[[-50 -32 -67  19  62 -13  53  43  31   5 -48  20 -28  39]
 [-15 -50  41  13  64 -16  -3  31  48  17 -30  -2  52 -21]
 [-25  33  74 -12 -19  58 -68  -5 -74 -27  54  63  74 -30]
 [ 74 -52  75 -30  28 -38  -5 -71  56  60  23  -1  45  28]
 [-47  21  39 -40  28  52  69  71   1 -16 -13 -33 -45   0]]
->
[[ 39 -50 -32 -67  19  62 -13  53  43  31   5 -48  20 -28]
 [-21 -15 -50  41  13  64 -16  -3  31  48  17 -30  -2  52]
 [-30 -25  33  74 -12 -19  58 -68  -5 -74 -27  54  63  74]
 [ 28  74 -52  75 -30  28 -38  -5 -71  56  60  23  -1  45]
 [  0 -47  21  39 -40  28  52  69  71   1 -16 -13 -33 -45]]

[[ 10 -12  20   1  -1  -9 -22   4  12]
 [-13 -26  21  15   9 -12 -55  -5  -5]
 [  4  -9  -4  -6   0  -1  19 -10 -13]
 [-31  12  29   6  28 -28 -40   5  14]
 [ -7   6  -1   9   7  -1   7  -3  14]
 [ 35  -5 -59 -22 -47  35  47  -9 -21]
 [ 21  -1 -29  -5 -18  13  21   6 -29]]
->
[[ 12  10 -12  20   1  -1  -9 -22   4]
 [ -5 -13 -26  21  15   9 -12 -55  -5]
 [-13   4  -9  -4  -6   0  -1  19 -10]
 [ 14 -31  12  29   6  28 -28 -40   5]
 [ 14  -7   6  -1   9   7  -1   7  -3]
 [-21  35  -5 -59 -22 -47  35  47  -9]
 [-29  21  -1 -29  -5 -18  13  21   6]]

[[ 21 -27  28 -26  67  39 -66   4  12  22 -16  65]
 [ 30 -12  24 -24  -7 -29  25  33 -33 -24 -26 -29]]
->
[[ 65  21 -27  28 -26  67  39 -66   4  12  22 -16]
 [-29  30 -12  24 -24  -7 -29  25  33 -33 -24 -26]]

[[ 10 -11 -21  -1 -13   6]
 [ 13  -9 -20   0 -22   3]
 [ -8  10  16  -1   4  -6]
 [ 28  25  11  -4 -65 -25]
 [  5  29  33  -2 -22 -22]
 [-27 -40 -31   4  66  34]]
->
[[  6  10 -11 -21  -1 -13]
 [  3  13  -9 -20   0 -22]
 [ -6  -8  10  16  -1   4]
 [-25  28  25  11  -4 -65]
 [-22   5  29  33  -2 -22]
 [ 34 -27 -40 -31   4  66]]

[[ 23 -11 -44  11 -24  36 -69]
 [ 38  -9 -41   8 -17   7 -56]
 [ 40 -13 -39   4 -24  16 -61]
 [ 33 -18 -46  -7 -32  25 -55]]
->
[[-69  23 -11 -44  11 -24  36]
 [-56  38  -9 -41   8 -17   7]
 [-61  40 -13 -39   4 -24  16]
 [-55  33 -18 -46  -7 -32  25]]

[[ 43  29 -57 -31 -42  23]
 [ 27  -7 -42 -80   4  18]
 [ 58 -44 -41 -26 -32  20]
 [ 77 -27 -26 -23   3  36]
 [ 71  10   5   1 -10  61]
 [ 45  23 -58  36  31  33]
 [ -8  -5  -1  41 -64  57]
 [-29  18 -27  45 -46  56]
 [ 58  20  16  21 -59  34]
 [ 18 -68 -54  -7 -22  24]
 [-71  37  24  12   9 -44]
 [ -1   3  84  25  -6  38]]
->
[[ 23  43  29 -57 -31 -42]
 [ 18  27  -7 -42 -80   4]
 [ 20  58 -44 -41 -26 -32]
 [ 36  77 -27 -26 -23   3]
 [ 61  71  10   5   1 -10]
 [ 33  45  23 -58  36  31]
 [ 57  -8  -5  -1  41 -64]
 [ 56 -29  18 -27  45 -46]
 [ 34  58  20  16  21 -59]
 [ 24  18 -68 -54  -7 -22]
 [-44 -71  37  24  12   9]
 [ 38  -1   3  84  25  -6]]
---
[[-82  42 -17]
 [ 61 -50  43]
 [-82  50 -30]]
->
[[ 61 -50  43]
 [-82  50 -30]]

[[ 18  24 -44 -25 -56]
 [-12 -25 -70  20 -12]
 [-24 -33 -16 -27  59]]
->
[[-12 -25 -70]
 [-24 -33 -16]]

[[-12 -48  -5 -35  38]
 [-62  37   8  64  19]
 [ 58 -25  33  11  13]
 [ 21  -6  43 -37 -63]
 [-48  -7  37   8 -33]]
->
[[-62  37   8]
 [ 58 -25  33]]

[[ -8 -49   5  -7]
 [-21  17  59  19]
 [-43 -38 -72   2]
 [ -7  15  33  28]
 [-26  73  27  53]]
->
[[-21  17  59]
 [-43 -38 -72]]

[[ -2  -7   1  -1]
 [ -2  -1   1  -1]
 [  7 -65  -1  -5]
 [ -1  -2   0   0]]
->
[[ -2  -1   1]
 [  7 -65  -1]]

[[ 49  46  29 -55]
 [ 43  49  30 -50]
 [ 62  -2  17  54]
 [ 38  27  24  18]]
->
[[43 49 30]
 [62 -2 17]]

[[ -1  25 -24]
 [ -2  17   0]
 [  2  61   0]
 [ 13 -23  21]]
->
[[-2 17  0]
 [ 2 61  0]]
---
[[-58 -75 -56 -65]
 [-18  -1 -31 -39]
 [ 34  73  43  52]
 [-23  -3 -14 -19]]
->
[-65 -31  73 -23]

[[ 71  30 -15  42  53]
 [-62 -55   8 -25 -47]]
->
[ 53 -25]

[[ 13 -46  47  50 -46]
 [-76  67   1  28 -16]]
->
[-46  28]

[[ 28  42 -71  52]
 [-40  11 -30  62]]
->
[ 52 -30]

[[ 20  24]
 [-70  15]
 [ 12  58]
 [-33   5]]
->
[ 24 -70]

[[-21 -31  31]
 [  1  42  27]
 [  4  77 -17]
 [ 26 -16 -25]
 [  6  56  -6]]
->
[31 42  4]

[[-35  28 -78   7]
 [-45 -31  17  47]]
->
[ 7 17]

[[ 15  73   6]
 [ 12  64 -12]
 [ 10  -5 -37]
 [ 19 -50  20]
 [ 51 -33  -6]]
->
[ 6 64 10]
